Here is a tiny trained network, its code and every weight. The questions are about switching its units off for an input and a class, where a switched-off unit gives its printed mean instead of its output.

import numpy as np


def w(rows, s, z=0):
    codes = np.array(rows[::2]) - 128.0
    scale = np.full(codes.shape[1], s)
    scale[-1] = z or s
    return codes * scale


def norm(h):
    return h / np.sqrt((h * h).mean(-1, keepdims=True) + 1e-5)


def f(y):
    return y / 2 * (1 + np.tanh(0.7978845608 * (y + 0.044715 * y**3)))


def log_softmax(a):
    a = a - a.max(-1, keepdims=True)
    return a - np.log(np.exp(a).sum(-1, keepdims=True))


def net(x, mask):
    res = np.array(x, float).reshape(1, 3) / 4 @ E
    u = 0
    for l in range(2):
        y = f(norm(res) @ A[l][:, :-1].T + A[l][:, -1])
        res = res + np.where(mask[u : u + 6], y, B[l][:, -1]) @ B[l][:, :-1]
        u += 6
    return log_softmax(norm(res)[-1] @ U[:, :-1].T + U[:, -1])


A, B = {}, {}
E = w([
[174,239,132,170,126,219,123,135,80,193],'x0',
[200,151,161,23,194,180,83,131,180,106],'x1',
[255,131,66,149,32,83,53,64,147,125],'x2',
],0.0097)
A[0] = w([
[49,89,114,208,136,98,186,145,29,160,139],'0.n0',
[110,120,153,96,175,163,145,169,165,143,106],'0.n1',
[141,178,144,167,131,199,135,106,102,200,177],'0.n2',
[101,139,99,233,2,57,140,170,101,129,72],'0.n3',
[91,130,65,176,130,174,105,105,48,186,49],'0.n4',
[112,191,152,160,93,99,196,147,123,177,2],'0.n5',
],0.0088,0.0058)
B[0] = w([
[131,123,121,152,161,153,2,186,65,45,254],'0.n0',
[100,213,153,135,89,69,209,159,180,139,183],'0.n1',
[103,174,98,179,212,147,131,133,137,182,215],'0.n2',
[125,76,166,61,102,100,215,97,226,199,227],'0.n3',
[142,222,176,196,72,112,151,94,80,156,162],'0.n4',
[117,216,164,166,130,133,124,153,112,126,144],'0.n5',
],0.0095,0.0091)
A[1] = w([
[92,87,51,223,79,88,236,36,166,178,115],'1.n0',
[51,106,53,222,140,155,32,176,53,49,139],'1.n1',
[96,192,194,167,190,212,164,173,50,95,53],'1.n2',
[2,83,146,41,130,115,140,202,109,21,18],'1.n3',
[133,85,130,74,77,59,83,17,186,35,2],'1.n4',
[180,174,78,87,174,167,86,139,85,150,67],'1.n5',
],0.0082,0.0034)
B[1] = w([
[95,137,152,102,127,152,199,58,38,121,193],'1.n0',
[124,114,122,177,147,62,38,102,74,137,237],'1.n1',
[136,7,105,124,108,197,173,150,172,93,254],'1.n2',
[147,213,144,91,68,79,104,36,148,142,254],'1.n3',
[124,100,129,146,164,164,136,234,91,127,225],'1.n4',
[128,61,67,133,80,93,101,87,142,122,169],'1.n5',
],0.011,0.0078)
U = w([
[77,129,157,131,130,37,32,92,98,86,158],'0',
[106,5,143,82,83,98,205,111,68,130,185],'1',
[78,133,138,245,159,184,104,162,70,133,140],'2',
[162,245,134,154,105,143,205,4,59,201,110],'3',
[104,224,207,49,114,71,187,125,189,90,92],'4',
[216,71,111,63,166,113,93,237,130,87,4],'5',
[116,149,114,115,202,225,207,175,209,148,121],'6',
[223,142,47,144,115,176,70,42,139,171,175],'7',
],0.016,0.0023)

Each question gives the input, the list of numbers given to net, and the class t.
The units are the neurons (one row each of A and B). Each row of codes is followed by its name. A weight is (code - 128) times the scale printed after its matrix; where a second scale follows, it is the last column's (A, B and U).
mask holds one flag per neuron, layer by layer. A switched-off neuron (its flag False) gives its mean, the last column of its row in B, instead of its output. The means were averaged over made-up inputs and are rounded, as every weight is.
A unit's drop is (log p(t) with every unit on - log p(t) with that unit switched off) / (log p(t) with every unit on - log p(t) with every unit switched off).
The circuit of an input: a set's keep is (log p(t) with only the set's units on - log p(t) with every unit switched off) / (log p(t) with every unit on - log p(t) with every unit switched off). Starting from all 12 units, units are removed one at a time, each time the one whose removal leaves the highest keep (on an exact tie, the one counted first), for as long as the keep stays at least 0.8.
circuit, biggest first: the units of the circuit, biggest drop first
top k neurons: the k neurons with the biggest drops, biggest first
k most important neurons of layer l: the k neurons of layer l with the biggest drops, biggest first
input [0,8,4], class 5: top 3 neurons => (0.n2, 1.n3, 1.n4)
input [0,-6,6], class 1: circuit, biggest first => (0.n3)
input [0,6,-2], class 4: top 3 neurons => (0.n2, 0.n1, 1.n4)
input [-1,8,8], class 5: circuit, biggest first => (1.n4, 1.n3)
input [-1,3,2], class 5: top 2 neurons => (0.n2, 0.n0)
input [0,-4,0], class 0: top 2 neurons => (0.n0, 0.n1)
input [0,4,2], class 5: top 2 neurons => (0.n2, 1.n3)
input [-1,-6,-8], class 0: circuit, biggest first => (0.n0, 1.n3)
input [5,0,7], class 3: top 2 neurons => (0.n0, 1.n0)
input [7,0,6], class 3: top 2 neurons => (0.n0, 1.n2)
input [-1,7,5], class 5: 2 most important neurons of layer 1 => (1.n4, 1.n3)
input [0,1,-7], class 4: 2 most important neurons of layer 1 => (1.n3, 1.n4)
input [-5,1,1], class 5: top 3 neurons => (1.n4, 0.n0, 0.n3)
input [-5,1,2], class 5: top 2 neurons => (0.n0, 0.n3)
input [-8,1,5], class 5: circuit, biggest first => (1.n4)
input [0,0,-7], class 0: top 4 neurons => (0.n3, 0.n0, 1.n1, 1.n3)
input [7,-4,0], class 2: top 4 neurons => (0.n0, 1.n3, 1.n2, 0.n1)
input [-3,-6,0], class 0: top 2 neurons => (0.n0, 1.n2)
input [-3,0,-5], class 0: 2 most important neurons of layer 0 => (0.n3, 0.n0)
input [-3,0,1], class 1: most important neuron of layer 1 => (1.n0)
input [-1,0,-4], class 0: 2 most important neurons of layer 1 => (1.n1, 1.n3)
input [-8,3,0], class 4: circuit, biggest first => (1.n3, 1.n1)
input [5,5,0], class 6: 3 most important neurons of layer 1 => (1.n1, 1.n3, 1.n2)
